Here is a tiny trained network, its code and every weight. The questions are about switching its units off for an input and a target symbol, where a switched-off unit gives its printed mean instead of its output.

import numpy as np


def w(rows, s, z=0):
    codes = np.array(rows[::2]) - 128.0
    scale = np.full(codes.shape[1], s)
    scale[-1] = z or s
    return codes * scale


def norm(h):
    return h / np.sqrt((h * h).mean(-1, keepdims=True) + 1e-5)


def f(y):
    return y / 2 * (1 + np.tanh(0.7978845608 * (y + 0.044715 * y**3)))


def softmax(a):
    e = np.exp(a - a.max(-1, keepdims=True))
    return e / e.sum(-1, keepdims=True)


def log_softmax(a):
    a = a - a.max(-1, keepdims=True)
    return a - np.log(np.exp(a).sum(-1, keepdims=True))


def net(x, mask):
    ids = ['βγδεζλπτφ'.index(c) for c in x.split()]
    T = len(ids)
    res = E[ids] + P[:T]
    q, k, v = (norm(res) @ M[0].T for M in (Q, K, V))
    z = softmax(np.where(np.tri(T) > 0, q @ k.T / 3**0.5, -1e9)) @ v
    res = res + np.where(mask[0], z, O[0][:, -1]) @ O[0][:, :-1]
    y = f(norm(res) @ A[0][:, :-1].T + A[0][:, -1])
    res = res + np.where(mask[1:17], y, B[0][:, -1]) @ B[0][:, :-1]
    return log_softmax(norm(res)[-1] @ U[:, :-1].T + U[:, -1])


Q, K, V, O, A, B = {}, {}, {}, {}, {}, {}
E = w([
[175,95,131,193,132,176,167],'β',
[150,62,130,185,108,129,147],'γ',
[120,125,117,200,82,77,146],'δ',
[127,158,136,206,119,132,173],'ε',
[85,112,177,187,181,159,181],'ζ',
[217,142,81,136,60,134,92],'λ',
[102,231,107,142,66,49,117],'π',
[41,253,168,150,166,125,146],'τ',
[158,193,124,86,138,236,104],'φ',
],0.00049)
P = w([
[109,101,32,139,155,135,156],'0',
[106,117,130,242,47,253,160],'1',
[184,130,119,200,150,68,147],'2',
[107,124,52,20,129,129,178],'3',
[108,112,221,181,56,230,61],'4',
[218,145,196,122,144,46,134],'5',
[94,117,56,26,144,134,193],'6',
[150,158,227,169,20,163,32],'7',
],0.00076)
Q[0] = w([
[94,120,42,96,111,167,247],'head 1',
[29,70,47,3,172,157,120],'head 1',
[173,149,115,96,172,49,201],'head 1',
],0.0073)
K[0] = w([
[82,98,1,158,193,136,117],'head 1',
[106,74,64,226,102,150,173],'head 1',
[42,174,111,29,79,198,86],'head 1',
],0.0061)
V[0] = w([
[147,141,110,118,5,52,90],'head 1',
[213,59,102,114,120,165,115],'head 1',
[162,249,107,101,134,191,105],'head 1',
],0.0029)
O[0] = w([
[91,89,79,168,159,178,233,1],'head 1',
[4,65,172,121,70,62,158,134],'head 1',
[69,33,129,236,164,181,25,113],'head 1',
],0.0026,0.001)
A[0] = w([
[83,167,143,101,122,158,150,149],'neuron 1',
[155,158,126,91,120,93,143,104],'neuron 2',
[102,121,141,163,110,171,87,122],'neuron 3',
[146,142,80,111,185,135,73,122],'neuron 4',
[158,121,71,137,182,152,142,138],'neuron 5',
[109,144,161,141,79,111,104,86],'neuron 6',
[128,132,81,131,108,123,145,144],'neuron 7',
[101,145,142,134,129,117,128,102],'neuron 8',
[149,168,124,149,109,157,143,124],'neuron 9',
[117,113,82,137,144,180,179,121],'neuron 10',
[58,94,103,143,120,151,149,116],'neuron 11',
[149,110,126,105,100,163,129,161],'neuron 12',
[177,95,36,121,254,119,127,5],'neuron 13',
[92,124,83,71,134,113,99,118],'neuron 14',
[109,100,157,131,136,118,148,163],'neuron 15',
[110,76,78,110,197,84,73,106],'neuron 16',
],0.0052,0.0026)
B[0] = w([
[183,52,76,191,120,90,130,206],'neuron 1',
[117,183,170,129,110,211,123,228],'neuron 2',
[71,174,168,90,127,94,213,254],'neuron 3',
[188,41,102,138,90,104,215,160],'neuron 4',
[69,49,127,45,111,180,183,154],'neuron 5',
[133,110,102,43,209,167,170,216],'neuron 6',
[132,77,170,142,233,154,105,153],'neuron 7',
[163,93,106,90,117,133,105,110],'neuron 8',
[132,65,148,139,168,69,86,236],'neuron 9',
[105,216,114,65,157,122,49,146],'neuron 10',
[236,180,135,109,103,127,98,158],'neuron 11',
[121,159,96,200,195,60,140,206],'neuron 12',
[115,250,122,236,10,108,94,120],'neuron 13',
[94,89,173,246,148,149,106,121],'neuron 14',
[119,140,31,170,139,136,72,180],'neuron 15',
[160,213,184,126,208,30,205,105],'neuron 16',
],0.0021,0.00093)
U = w([
[1,74,208,152,85,115,17,2],'β',
[69,75,94,11,50,94,196,117],'γ',
[80,157,61,67,219,239,183,136],'δ',
[153,8,176,195,162,229,146,167],'ε',
[216,205,211,52,110,145,69,178],'ζ',
[186,103,29,149,214,66,30,146],'λ',
[74,234,63,196,37,171,82,176],'π',
[233,123,103,212,43,82,221,35],'τ',
[80,161,183,144,224,22,212,169],'φ',
],0.0063,0.00085)

Each question gives the input, a string of symbols that net reads in full, and the target symbol t.
The units are the heads (3 rows each of Q, K, V and O) and the neurons (one row each of A and B). Each row of codes is followed by its name. A weight is (code - 128) times the scale printed after its matrix; where a second scale follows, it is the last column's (O, A, B and U).
mask holds one flag per unit, heads first, then neurons. A switched-off unit (its flag False) gives its mean, the last column of its rows in O or B, instead of its output. The means were averaged over made-up inputs and are rounded, as every weight is.
A unit's drop is (log p(t) with every unit on - log p(t) with that unit switched off) / (log p(t) with every unit on - log p(t) with every unit switched off).
The circuit of an input: a set's keep is (log p(t) with only the set's units on - log p(t) with every unit switched off) / (log p(t) with every unit on - log p(t) with every unit switched off). Starting from the 12 units with the biggest drops (on a tie, the unit counted first), units are removed one at a time, each time the one whose removal leaves the highest keep (on an exact tie, the one counted first), for as long as the keep stays at least 0.8.
circuit, biggest first: the units of the circuit, biggest drop first
most important unit: the unit with the biggest drop
top k neurons: the k neurons with the biggest drops, biggest first
input ε ζ π, target π: circuit, biggest first => (head 1; neuron 13; neuron 10)
input φ φ ζ ζ γ β β δ, target γ: circuit, biggest first => (neuron 6; head 1)
input δ β λ ε δ ε β δ, target φ: circuit, biggest first => (neuron 3; head 1; neuron 6; neuron 9)
input β δ ε φ δ λ γ, target β: circuit, biggest first => (neuron 14; head 1; neuron 3)
input λ λ ε ζ φ π δ ζ, target δ: circuit, biggest first => (head 1; neuron 10)
input φ τ δ ζ ε δ, target ζ: top 2 neurons => (neuron 1; neuron 14)
input π ε ε ε λ, target φ: top 2 neurons => (neuron 3; neuron 12)
input δ φ τ δ ε γ, target ε: circuit, biggest first => (neuron 3; head 1; neuron 11; neuron 16)
input ζ γ γ ζ ζ ζ, target ζ: circuit, biggest first => (neuron 2; head 1)
input φ ε λ β, target φ: circuit, biggest first => (neuron 16; head 1)
input β γ δ ε, target β: most important unit => neuron 14
input π π λ φ δ γ λ, target π: circuit, biggest first => (neuron 13; head 1)
input φ π λ δ, target φ: circuit, biggest first => (neuron 16; head 1)
input λ δ τ ε λ τ, target τ: circuit, biggest first => (head 1; neuron 4; neuron 13)
input π δ τ ζ λ ζ τ, target π: circuit, biggest first => (neuron 13; head 1)
input ζ τ ζ λ ε φ, target φ: circuit, biggest first => (head 1; neuron 16; neuron 3)
input δ π β, target π: most important unit => neuron 13
input λ ζ β λ, target λ: top 2 neurons => (neuron 11; neuron 13)
input λ ζ ε ζ λ λ π, target λ: top 2 neurons => (neuron 11; neuron 13)
input φ λ γ β ε ζ π, target φ: circuit, biggest first => (head 1; neuron 16)
input τ ζ ζ, target τ: top 2 neurons => (neuron 4; neuron 13)
input λ ζ ζ, target λ: top 2 neurons => (neuron 3; neuron 15)
input ζ ε δ β λ ε, target λ: top 2 neurons => (neuron 15; neuron 13)
input δ γ δ ε, target δ: top 2 neurons => (neuron 2; neuron 7)
input ε ζ τ φ τ, target ε: top neuron => (neuron 4)
input π β γ β γ, target τ: top 2 neurons => (neuron 1; neuron 5)
input τ ε λ τ γ, target π: top 4 neurons => (neuron 11; neuron 15; neuron 10; neuron 4)
